Below are the code and all the weights of a small trained network. Each question names an input and a target symbol and asks about switching units off, where a switched-off unit gives its printed mean instead of its output.

import numpy as np


def w(rows, s, z=0):
    codes = np.array(rows[::2]) - 128.0
    scale = np.full(codes.shape[1], s)
    scale[-1] = z or s
    return codes * scale


def f(y):
    return y / 2 * (1 + np.tanh(0.7978845608 * (y + 0.044715 * y**3)))


def softmax(a):
    e = np.exp(a - a.max(-1, keepdims=True))
    return e / e.sum(-1, keepdims=True)


def log_softmax(a):
    a = a - a.max(-1, keepdims=True)
    return a - np.log(np.exp(a).sum(-1, keepdims=True))


def net(x, mask):
    ids = ['ΓΞΠΩαβδεζθλμτψ'.index(c) for c in x.split()]
    T = len(ids)
    res = E[ids] + P[:T]
    r = res
    for j in range(2):
        rows = slice(2 * j, 2 * j + 2)
        q, k, v = (r @ M[0][rows].T for M in (Q, K, V))
        z = softmax(np.where(np.tri(T) > 0, q @ k.T / 2**0.5, -1e9)) @ v
        o = O[0][rows]
        res = res + np.where(mask[j], z, o[:, -1]) @ o[:, :-1]
    y = f(res @ A[0][:, :-1].T + A[0][:, -1])
    res = res + np.where(mask[2:6], y, B[0][:, -1]) @ B[0][:, :-1]
    return log_softmax(res[-1] @ U[:, :-1].T + U[:, -1])


Q, K, V, O, A, B = {}, {}, {}, {}, {}, {}
E = w([
[131,124,82,95],'Γ',
[229,114,40,57],'Ξ',
[148,6,196,69],'Π',
[142,166,132,225],'Ω',
[148,176,162,173],'α',
[130,125,101,93],'β',
[205,126,150,61],'δ',
[85,109,168,193],'ε',
[145,63,67,82],'ζ',
[138,162,110,96],'θ',
[129,157,84,50],'λ',
[152,163,113,156],'μ',
[127,135,101,142],'τ',
[146,227,41,196],'ψ',
],0.018)
P = w([
[201,45,121,224],'0',
[59,115,72,77],'1',
[1,220,120,82],'2',
[33,60,122,137],'3',
[19,139,124,103],'4',
[27,114,138,140],'5',
[31,100,131,142],'6',
[45,77,141,180],'7',
[53,49,136,182],'8',
],0.0058)
Q[0] = w([
[183,165,95,121],'h1',
[90,73,6,104],'h1',
[175,110,188,106],'h2',
[56,138,178,117],'h2',
],0.012)
K[0] = w([
[194,218,54,55],'h1',
[206,130,157,149],'h1',
[100,166,202,2],'h2',
[61,67,132,141],'h2',
],0.0091)
V[0] = w([
[81,160,37,205],'h1',
[91,228,33,2],'h1',
[78,22,46,180],'h2',
[136,159,249,142],'h2',
],0.0087)
O[0] = w([
[157,83,235,191,124],'h1',
[210,53,77,196,160],'h1',
[45,72,177,206,215],'h2',
[184,254,111,67,2],'h2',
],0.0081,0.0042)
A[0] = w([
[228,166,185,100,252],'n1',
[26,109,167,50,175],'n2',
[221,210,200,207,138],'n3',
[165,63,228,2,148],'n4',
],0.0076,0.0039)
B[0] = w([
[37,68,182,119,161],'n1',
[128,253,133,189,255],'n2',
[146,150,74,35,168],'n3',
[143,121,127,11,193],'n4',
],0.011,0.0056)
U = w([
[55,190,210,128,116],'Γ',
[232,80,31,146,84],'Ξ',
[37,122,126,143,7],'Π',
[70,130,191,138,113],'Ω',
[136,129,157,143,28],'α',
[61,244,154,230,27],'β',
[141,72,193,41,205],'δ',
[95,123,145,161,58],'ε',
[89,220,151,80,179],'ζ',
[115,201,37,136,204],'θ',
[55,143,56,163,37],'λ',
[110,189,161,146,51],'μ',
[6,107,137,209,254],'τ',
[166,166,34,255,55],'ψ',
],0.0075,0.0041)

Each question gives the input, a string of symbols that net reads in full, and the target symbol t.
The units are the heads (2 rows each of Q, K, V and O) and the neurons (one row each of A and B). Each row of codes is followed by its name. A weight is (code - 128) times the scale printed after its matrix; where a second scale follows, it is the last column's (O, A, B and U).
mask holds one flag per unit, heads first, then neurons. A switched-off unit (its flag False) gives its mean, the last column of its rows in O or B, instead of its output. The means were averaged over made-up inputs and are rounded, as every weight is.
A unit's drop is (log p(t) with every unit on - log p(t) with that unit switched off) / (log p(t) with every unit on - log p(t) with every unit switched off).
The circuit of an input: a set's keep is (log p(t) with only the set's units on - log p(t) with every unit switched off) / (log p(t) with every unit on - log p(t) with every unit switched off). Starting from all 6 units, units are removed one at a time, each time the one whose removal leaves the highest keep (on an exact tie, the one counted first), for as long as the keep stays at least 0.8.
units of the circuit, in order: the units of the circuit, biggest drop first
most important unit: the unit with the biggest drop
k most important neurons: the k neurons with the biggest drops, biggest first
heads that matter: for each layer, one digit per head in row order, 1 if its drop is at least 0.15 and else 0, layers parted by /
drop when u is switched off: that unit's drop, to one decimal
input ζ β ζ Ξ ψ ψ λ, target τ: most important unit : h2
input δ Π λ θ, target θ: units of the circuit, in order : h1, h2
input α θ ζ ζ, target ζ: heads that matter : 10
input λ ζ β, target τ: 3 most important neurons : n4, n3, n2
input ζ ζ Π ζ, target τ: heads that matter : 01
input α α Γ λ, target ζ: 2 most important neurons : n4, n2
input λ λ λ Ξ δ μ Ξ α, target Ξ: heads that matter : 10
input λ ψ ζ, target Ξ: heads that matter : 10
input Π ζ ζ λ, target β: units of the circuit, in order : n2, h1, h2
input δ δ θ α Ξ ζ, target θ: 2 most important neurons : n1, n2
input λ δ ψ, target ψ: 2 most important neurons : n4, n1
input Ξ θ λ λ Ξ Γ μ, target ψ: 2 most important neurons : n4, n1
input θ λ ζ θ α β λ Π, target ζ: 2 most important neurons : n2, n4
input α μ δ, target δ: 3 most important neurons : n1, n2, n4
input ζ ψ Ξ λ, target τ: units of the circuit, in order : h2
input ζ β μ, target τ: 2 most important neurons : n2, n4
input λ ζ ζ ζ β, target τ: 2 most important neurons : n4, n3
input δ δ ε θ λ, target θ: drop when n1 is switched off : 0.1
input α θ β ζ, target ζ: drop when h1 is switched off : 0.9
input Ξ β λ δ ψ ζ λ Ω, target ψ: units of the circuit, in order : h1
input ζ ζ λ ζ Γ, target τ: drop when h2 is switched off : 0.8
input Ξ Ω Π, target ζ: drop when n4 is switched off : 0.2
